M =
122,127,129,127,126,121,130,130,139,127
124,130,131,131,124,128,134,126,126,125
121,132,124,121,132,131,123,128,128,141
122,148,140,119,129,115,137,150,125,123
137,125,126,126,130,134,119,123,124,123
119,123,136,133,129,122,125,115,121,121
123,126,128,122,124,133,123,127,128,131
138,141,125,121,123,116,144,142,124,133
Indices start at 0.
The bottom-left entry: 138
Give the entry directly below the largest entry.
Answer: 123
The entry in row 0 and column 1 is 127
The entry directly above the largest entry -> 128
Give the entry at row 2, column 1.
Answer: 132
The entry in row 0 and column 0 is 122
The entry in the bottom-right corner is 133
The entry at row 0, column 2 is 129
The top-right entry -> 127
The entry at row 1, column 0 is 124
Give the top entry of the column that holds the largest entry.
Answer: 130
The entry in row 1 and column 1 is 130
Give the entry at row 2, column 0.
Answer: 121
Give the entry in row 2 and column 2.
Answer: 124
The entry just right of the largest entry: 125

[[138, 127, 134, 130, 127, 133, 100, 112, 116, 117, 110], [116, 131, 118, 124, 129, 130, 151, 140, 140, 131, 153], [118, 122, 135, 132, 131, 130, 157, 149, 135, 155, 131]]
The entry just right of 122 is 135
Which number is the entry just left of 122?
Answer: 118
Which number is the fifth entry in reading order?
Answer: 127
Which number is the first entry in reading order?
Answer: 138
Which number is the entry at the centre?
Answer: 130
The entry just left of the largest entry: 130
Which number is the largest entry?
Answer: 157

Read these off the row that follows.
1) Find the entry just right of the largest entry.
2) Find the entry just right of 142.
3) Find the entry just left of 149.
4) Find the entry just right of 101.
5) Find the entry just left of 145.
[133 149 126 118 117 144 145 120 111 121 128 130 101 142 133 129]
1) 126
2) 133
3) 133
4) 142
5) 144

x =
[[126 101 127 119 110]
 [128 128 117 131 124]
 [135 112 128 114 113]
 [128 149 128 119 122]
 [151 122 128 135 134]]
The last entry, reading row by row -> 134
Find the 1st entry on the diagonal from the top-right corner.
Answer: 110
The first entry, reading row by row is 126
Find the entry directly below 127.
Answer: 117
Find the entry directly below 124.
Answer: 113
Find the entry just right of the smallest entry.
Answer: 127
The 3rd smallest entry: 112
The entry in the bottom-left corner is 151
The second entry, reading row by row: 101
Find the entry just right of 127.
Answer: 119
